Where the symbols take the units:
LC: χ>ZN, ω>HQ, β>NS
GZ: χ>GP, ω>FD, β>CJ
LS: χ>NF, ω>ZL, β>RM
FZ: χ>JP, ω>HJ, β>NR
HJ: χ>BG, ω>ZR, β>GZ
MS: χ>BC, ω>BQ, β>MQ
QH: χ>PN, ω>LS, β>BT
LF: χ>PB, ω>TG, β>BT
MB: χ>QC, ω>ZN, β>LC
BT: χ>TG, ω>DD, β>ZS
BM: χ>TM, ω>QH, β>CQ
SM: χ>JD, ω>JP, β>FZ
JF: χ>ZH, ω>ML, β>FD
GJ: χ>JG, ω>CC, β>RC
CP: χ>SC, ω>HN, β>PH
ZM: χ>CR, ω>DJ, β>GP
FL: χ>TR, ω>NL, β>JR
SC: χ>MS, ω>MQ, β>MC
HQ: χ>MP, ω>MS, β>MS
SJ: χ>RP, ω>QM, β>MC
FM: χ>ZR, ω>RM, β>NB
JD: χ>CR, ω>JR, β>ZC
JG: χ>HP, ω>MP, β>QF
GS: χ>CD, ω>BQ, β>LD
RH: χ>LF, ω>BT, β>JQ
SN: χ>PG, ω>LF, β>RH
QL: χ>QS, ω>RD, β>DZ
ZQ: χ>LD, ω>ZL, β>TM
GT: χ>FG, ω>ZC, β>QG
RL: χ>CL, ω>JT, β>QM
TJ: χ>ML, ω>FS, β>SN
NG: χ>MC, ω>DZ, β>CM
QG: χ>LP, ω>RL, β>ZC
JP: χ>JD, ω>BG, β>NF
RD: χ>RC, ω>MB, β>CH
HP: χ>TQ, ω>QP, β>MP
MQ: χ>RP, ω>QS, β>QL
QP: χ>GJ, ω>QL, β>RD
QN: χ>LC, ω>JQ, β>CG
CN: χ>CD, ω>FL, β>CL
PG: χ>ZS, ω>SB, β>LF
PB: χ>CC, ω>BC, β>MS
RM: χ>ZL, ω>JF, β>SL
HZ: χ>FM, ω>NB, β>BT
QQ: χ>TJ, ω>SN, β>GB
CQ: χ>FD, ω>QQ, β>MD
GB: χ>SN, ω>RH, β>QN
ZN: χ>QD, ω>RD, β>HQ
CH: χ>NG, ω>LC, β>CC
RP: χ>CP, ω>LH, β>QS
PN: χ>CQ, ω>MD, β>PG
SB: χ>GB, ω>QN, β>TG
TM: χ>CD, ω>DH, β>QH
BQ: χ>GS, ω>PH, β>SM
ZR: χ>ZM, ω>GP, β>FD
CR: χ>BQ, ω>GS, β>DJ
RC: χ>QF, ω>QC, β>MB
NS: χ>HQ, ω>SC, β>CP
CL: χ>NR, ω>SJ, β>JT
MC: χ>GS, ω>JD, β>QS
ZP: χ>ZS, ω>JG, β>GJ
JR: χ>QH, ω>FM, β>HZ
FD: χ>GP, ω>RF, β>SD
DD: χ>CG, ω>TQ, β>HP
ML: χ>CJ, ω>TJ, β>QQ
BC: χ>NS, ω>LH, β>RP
QM: χ>JT, ω>DJ, β>RF
QD: χ>CH, ω>CC, β>PB
TG: χ>QN, ω>QC, β>DD
CM: χ>DZ, ω>NR, β>CL
GQ: χ>BM, ω>JR, β>NF
NF: χ>JR, ω>HZ, β>ZL
QC: χ>FS, ω>QD, β>ZN
ZS: χ>DD, ω>HP, β>NB
JQ: χ>MD, ω>GJ, β>ZP
NL: χ>SM, ω>FZ, β>DS
MP: χ>QP, ω>QD, β>GT
CC: χ>BC, ω>NS, β>BC
ZH: χ>NB, ω>CJ, β>ML
PH: χ>MC, ω>JD, β>GP
JT: χ>SJ, ω>MC, β>PH
DZ: χ>RD, ω>SC, β>NR
SL: χ>JF, ω>CG, β>PN
CG: χ>JQ, ω>FS, β>TQ
QF: χ>PG, ω>FS, β>QC
DH: χ>ZR, ω>NF, β>LS
LD: χ>FD, ω>SD, β>CD
QS: χ>LH, ω>SM, β>BC
CD: χ>ZM, ω>ZR, β>DH
NB: χ>RM, ω>SL, β>BG
BG: χ>DS, ω>GP, β>ZR
HN: χ>MQ, ω>QL, β>NG
SD: χ>RF, ω>BM, β>GQ
TQ: χ>ZP, ω>GJ, β>QP
TR: χ>BQ, ω>SM, β>GP
GP: χ>JF, ω>ZQ, β>TM
LH: χ>HN, ω>NG, β>FG
ZC: χ>BG, ω>QM, β>GS
MD: χ>TM, ω>JG, β>SB
CJ: χ>SN, ω>PN, β>TJ
FS: χ>RD, ω>CH, β>QD
FG: χ>SC, ω>CM, β>LP
LP: χ>SC, ω>GT, β>RL
RF: χ>RF, ω>TM, β>BM
DJ: χ>CL, ω>LD, β>ZQ
DS: χ>FZ, ω>CR, β>CR
ZL: χ>HZ, ω>ZH, β>JF
NR: χ>QG, ω>ZC, β>SJ

In the rows, 64 means zero.

The rows follow the links: the fewer symbols apart two units are, the more alike their rows tend to be.

Rows of some units; one shown again gets a slightly different row:
TG: [  62   46   49   83   47   97   77   54   67   73   77   47  102   74   62   74   61   85   37   65   79   77   92   65   28   42   75   64   70   76   68   54   83   52   82   75   43   80   88   15   69  113   87   70   45   44   67   62   71   59   88   53   58   81   34   68   83   70   52   54   71]
NL: [  36   85   69   42   62   79   62   80   56   78   66   68   48   43   47   60   44   52   52   53   62   45   27   79   51   32   30   72   70   50   55   72   47   61   65  123   67   82   84   95   66   41   86   45   90   83   69   66   34   72  107   42   73   60   47   53   61   64   63   82   56]
QM: [  84   73   80   68   66   24   88   76   65   77   34   45   77   66   56   48   70   38   76   67   57   74   55   95   68   82   74   79   40   78   88   65   62   71   26   39   95   48   50   94   56   68   38   65   61   98   67   49   40   81   35   82   48   89   96   77   77   67   63   97   70]
ZM: [  56   87   87   44   69   48   69   86   64   50   33   61   56   55   45   31   48   52   73   35   36   37   55   86   74   58   39   45   39   71   59   77   52   75   69   97   69   63   52   99   52   57   68   66   86   88   75   51   22   91   69   65   71   73   59   85   59   39   50   88   31]
HJ: [  53   87   71   50   76   61   59   80   67   69   46   72   38   37   48   37   31   56   67   37   62   34   41   80   75   40   30   64   59   67   46   71   51   61   89  109   68   78   70  101   63   36   72   57   94   84   77   64   35   73   94   47   58   65   52   56   66   49   55   78   39]
ZS: [  46   34   37   89   52   92   73   56   56   55   65   57   96   73   51   86   50   98   40   71   90   57   74   66   31   55   74   66   79   67   71   56  108   58   69   53   44   72   86   21   84   77   94   63   71   60   77   89   62   43   74   48   62   82   55   92   85   81   70   40   79]
QN: [  68   50   52   82   51   95   78   56   66   77   78   44  102   77   66   74   63   76   36   62   78   83   98   63   29   40   77   61   69   76   64   56   76   49   80   80   47   81   82   20   69  120   84   75   41   40   58   57   70   62   91   54   54   85   32   60   79   73   46   59   66]
CL: [  77   75   81   65   71   25   83   73   64   88   44   49   68   55   58   57   74   39   71   69   67   77   33   91   62   82   71   96   49   68   91   57   55   65   26   41  103   52   64   99   64   54   43   62   65  102   67   55   38   70   39   77   46   83  100   63   76   72   65   99   81]
HN: [  69   68   60   62   46   73   58   66   43   59   98   79   44   73   79  101   96   46   66   94   43   93   54   35   73   71   66   60   72   31   82   71   41   67   12   59   61   61   68   71   73   54   59   47   56   55   41   58  103   48   48   82   79   26   77   66   53   93   81   75   77]
ZQ: [  72   72   77   63   69   31   64   72   65   30   22   66   54   62   54   29   45   64   86   37   38   38   80   76   98   80   52   34   37   83   60   77   70   80   77   58   57   52   32   79   52   56   58   74   85   75   74   54   48   83   41   78   65   72   69  100   59   37   57   70   30]
QP: [  40   42   48   55   53   96   68   69   53   61   83   71  101   88   60  102   67   85   40   90   86   70   54   58   27   77  100   64   76   55   63   55  100   59   59   32   62   56   76   33   57   75   74   70   43   54   69   94   42   67   58   44   89   86   75   73   49   65   75   42   92]
SB: [  76   53   57   92   49   87   85   53   69   73   74   36   96   70   63   59   69   76   42   57   73   83  105   67   35   40   67   61   62   83   72   57   67   52   74   83   44   80   81   19   74  117   84   76   49   45   64   50   78   58   88   63   47   79   26   69   89   74   42   62   61]
GT: [  73   60   67   69   74   36   82   63   64   91   55   57   74   61   67   71   77   49   65   82   86   81   34   85   57   83   85  108   70   63   85   52   73   62   31   21   99   49   68   84   64   52   42   63   58   95   66   72   50   62   41   69   48   84  104   55   77   82   78   80  103]
SC: [  71   72   69   62   51   60   62   68   51   73   93   73   47   72   79   94   98   40   67   98   50   98   45   41   70   80   71   75   71   37   84   66   41   67    8   47   80   58   71   81   66   48   46   49   51   67   43   55   90   54   38   81   71   38   87   55   51   94   82   78   85]
ZN: [  60   63   67   23   81   79   47   65   75   71   95   79   73   77   81   72   71   61   67   71   66   71   58   49   56   77   93   64   72   59   34   55   61   59   97   45   76   52   51   58   34   74   43   72   25   35   57   72   50   97   61   47   87   72   68   15   25   33   63   45   69]
SJ: [  76   76   81   68   63   32   82   73   60   84   53   52   64   60   65   65   82   35   70   79   60   86   36   84   64   82   67   92   52   59   98   58   45   68   10   44   92   54   68   99   67   58   45   58   63   95   62   54   52   65   39   80   50   69   98   67   70   83   68  101   85]
MC: [  70   83   77   58   51   51   70   79   49   80   71   65   46   61   62   79   85   27   64   83   47   86   32   66   71   69   55   77   60   41   91   70   34   72    3   71   85   63   72  104   72   45   58   47   68   86   50   46   66   63   52   78   65   49   86   66   62   89   74  105   75]
LC: [  60   69   68   26   72   89   44   64   72   72   99   78   70   79   87   77   77   59   59   79   60   79   64   44   54   69   91   58   73   55   35   62   57   60   92   54   69   55   49   57   33   82   44   73   24   29   47   65   59   94   63   52   89   64   66   20   24   39   61   47   67]
CQ: [  98   59   74   91   56   48   73   51   77   46   42   43   78   71   68   31   63   70   71   40   45   67  123   69   80   67   59   37   43   96   67   67   64   65   80   66   43   65   43   40   63  101   65   81   62   50   65   40   86   68   56   85   43   66   41   89   78   52   40   66   33]

Each walk starts at a row. The symbols on each line, taken left to right, move it on to the next unit.
Each answer is a row, close to the row of the unit it stands for.
---
[  59   64   66   24   83   79   48   68   78   75   87   72   78   78   80   69   69   63   64   71   70   71   61   52   57   77   94   68   70   60   29   55   64   57  103   44   76   54   47   59   33   75   39   78   27   37   56   75   46   97   62   47   90   79   68   16   30   32   63   41   68]
ω ω χ ω ω -> [  58   62   65   29   74   88   45   67   74   75   97   80   75   78   84   82   73   64   59   78   66   80   65   44   58   69   93   60   76   53   32   57   59   59   93   45   72   54   54   55   36   80   43   74   19   31   52   72   58   93   61   49   91   68   69   18   27   38   61   47   70]
β χ β β β ω β -> [  41   86   72   43   69   75   63   83   60   80   61   66   46   42   44   55   43   53   57   51   65   46   21   82   53   34   33   81   69   52   58   67   45   63   65  117   74   81   86   99   67   40   79   46   90   88   72   67   32   73  101   41   70   62   53   50   66   64   67   84   57]
---
[  84   61   74   76   53   41   70   65   58   28   31   61   71   80   61   44   63   71   75   49   34   53  107   68   87   83   64   20   35   87   71   78   75   77   62   49   46   49   27   55   53   79   59   76   72   62   66   49   68   76   33   87   66   69   63  116   61   46   54   67   36]
β ω β β ω β β β -> [  54   54   63   30   81   85   53   65   77   75   86   71   87   78   76   74   64   68   63   69   77   68   59   58   42   73   97   68   77   68   37   54   77   58  104   41   77   55   51   51   37   81   46   77   27   40   67   82   38   96   64   42   87   87   69   22   36   33   59   39   71]
χ ω χ χ χ χ -> [  72   48   53   94   57   81   74   47   76   73   72   41   94   70   64   59   68   77   48   53   80   80  106   65   37   41   65   69   66   83   66   52   73   50   83   80   43   84   84   15   73  112   82   74   53   38   65   55   80   55   88   63   41   74   28   61   92   73   45   56   62]
---
[  89   48   57  109   65   55   69   37   80   57   46   44   71   62   67   40   59   87   74   40   68   60  117   61   73   58   64   51   58   97   63   61   77   60   89   62   40   74   60   25   76   94   74   76   70   47   71   54   98   46   69   74   35   64   34   78   92   64   48   45   49]
β β χ ω χ χ ω -> [  58   75   71   40   44   89   46   70   44   62  105   82   45   76   84   96   90   45   58   91   36   89   57   32   67   64   66   48   74   31   68   75   31   63   33   74   59   64   60   73   55   65   61   53   40   40   39   48   92   70   61   67   92   27   65   51   31   75   72   75   68]
ω ω ω χ χ β -> [  39   88   71   43   60   79   64   81   53   75   72   72   40   45   46   65   48   49   52   60   56   50   24   71   57   32   28   66   71   46   65   74   39   63   54  124   66   80   86   96   71   42   84   46   86   83   63   60   44   67   98   47   73   52   47   59   60   68   65   89   54]
---
[  71   67   66   53   64   54   64   67   58   82   85   69   53   69   80   89   95   41   73   97   66   91   33   55   66   88   84   90   74   41   79   58   49   65   19   30   95   50   64   86   62   51   35   54   45   67   50   66   73   59   36   71   70   55  100   39   55   81   82   75   99]
β ω ω ω ω χ -> [  85   71   79   68   61   35   63   64   70   35   27   58   59   67   60   25   54   63   84   35   31   46   99   77   92   74   56   28   34   88   62   77   60   75   79   62   52   55   28   68   50   75   53   75   77   63   71   45   60   81   45   82   61   67   59   99   60   37   48   71   28]
ω β β ω β β ω -> [  57   43   50   84   42   92   82   57   55   61   72   47  107   79   55   82   61   85   30   71   80   72   90   69   21   51   78   56   67   73   76   60   95   55   67   66   43   73   79   18   71  107   93   74   50   50   68   72   62   58   84   53   62   86   42   86   76   73   56   55   72]
---
[  43   36   43   83   47   95   80   58   51   60   69   57  100   77   52   91   55   94   35   77   88   62   77   68   25   59   76   66   74   68   74   59  102   61   66   55   46   69   85   20   77   87   92   67   62   56   75   86   54   50   75   49   66   86   55   94   77   77   65   44   81]
χ ω β ω ω -> [  65   70   68   40   49   88   47   68   53   61  106   83   47   79   89   96   95   48   63   94   40   90   63   27   68   74   76   51   74   34   58   69   40   64   44   61   65   61   58   69   54   62   53   55   35   37   38   58   94   70   49   69   92   33   70   48   31   68   72   64   70]
ω χ β χ ω χ χ β -> [  59   63   60   52   46   81   54   69   46   64  106   81   54   78   80  107   97   51   57  104   52   88   50   33   63   77   78   62   78   28   77   71   50   64   24   44   70   56   65   69   66   56   58   49   43   51   41   65   91   59   43   68   87   36   79   58   41   85   81   66   87]
---
[  80   68   71   69   71   26   85   67   65   87   46   45   73   58   61   57   75   44   74   72   74   77   41   90   62   83   78  101   55   71   92   55   64   64   29   28   98   52   63   90   63   57   38   64   63   99   66   61   47   66   38   78   45   87  103   56   82   76   71   85   89]
ω ω χ β ω β ω χ -> [  70   48   57   90   54   47   63   57   61   20   31   67   62   72   56   51   55   88   75   46   51   35  101   60   85   77   57   27   50   85   67   72   92   77   73   49   37   60   44   40   75   57   77   71   87   62   78   72   82   53   47   81   61   59   60  123   72   56   63   44   40]
β χ ω β ω -> [  57   59   67   27   79   79   49   66   78   74   92   79   77   76   82   79   76   62   63   83   75   76   53   50   55   78  100   70   79   57   36   57   70   60   90   37   81   48   50   59   38   73   41   71   23   42   54   75   49   93   56   50   89   75   75   16   26   38   65   45   77]
---
[  37   36   47   72   47   96   77   62   51   57   70   58  106   85   51   95   62   88   35   76   83   63   70   69   22   60   84   64   70   68   74   57  102   60   61   51   49   64   85   22   71   87   91   71   55   59   73   86   48   58   75   47   76   92   63   89   70   72   67   48   81]
β ω β χ χ -> [  56   65   67   26   58   91   43   67   62   63  106   83   64   82   83   91   87   54   62   89   48   83   55   33   59   75   87   51   74   37   44   66   50   64   64   56   71   56   52   61   42   74   49   62   27   30   47   62   68   83   57   58   97   52   68   28   22   48   69   54   70]
χ ω χ χ χ χ -> [  52   95   87   42   57   56   73   89   54   67   50   61   53   58   42   50   55   40   61   51   38   54   35   90   63   53   36   56   44   60   71   78   37   68   44  111   76   69   64  107   54   54   73   58   80   91   62   44   24   88   73   59   70   70   63   80   56   58   56  108   42]
---
[  80   65   81   67   53   40   69   72   63   31   30   62   71   77   60   39   64   67   80   46   30   52   98   71   90   86   62   22   31   81   70   81   71   79   62   51   53   49   27   62   50   74   56   76   69   67   67   48   58   88   34   85   72   71   68  112   56   44   52   69   30]
χ β β ω χ ω -> [  68   61   62   38   84   79   47   58   84   85   88   68   77   70   82   66   68   70   64   64   79   74   72   54   51   67   94   72   71   66   33   51   65   54  110   47   73   62   62   48   39   88   44   76   26   35   59   72   56   89   68   48   72   79   59    8   42   39   55   37   68]
β β β ω χ ω χ χ β -> [  56   59   63   66   71   42   55   68   57   19   30   81   46   60   54   44   45   83   85   42   49   22   72   66  100   78   47   32   53   78   57   78   83   80   79   54   47   52   38   67   67   37   71   66   95   75   81   78   61   63   46   71   72   60   71  109   56   43   66   50   33]
---
[  63   94   80   52   50   55   71   88   48   76   66   71   42   55   56   68   72   32   61   69   43   73   34   73   72   52   36   67   54   43   82   77   31   67   17   98   81   70   73  112   68   46   66   46   78   93   51   45   54   69   67   68   69   51   74   73   61   80   71  112   58]
χ χ χ χ ω χ χ χ -> [  73   66   68   71   78   31   83   68   68   93   51   51   71   52   65   62   72   46   67   79   84   80   34   90   60   81   80  106   61   68   86   52   67   61   31   29  100   54   69   88   66   51   39   61   63   99   69   69   47   61   40   73   45   85  100   53   79   77   73   84   98]
ω ω β β β χ -> [  64   81   82   52   61   44   67   86   58   38   28   63   58   64   46   35   49   60   78   38   36   37   70   84   82   67   43   33   37   75   60   83   60   76   68   81   63   57   38   92   49   56   70   70   86   82   74   52   32   90   59   69   75   76   66  104   56   37   53   85   28]
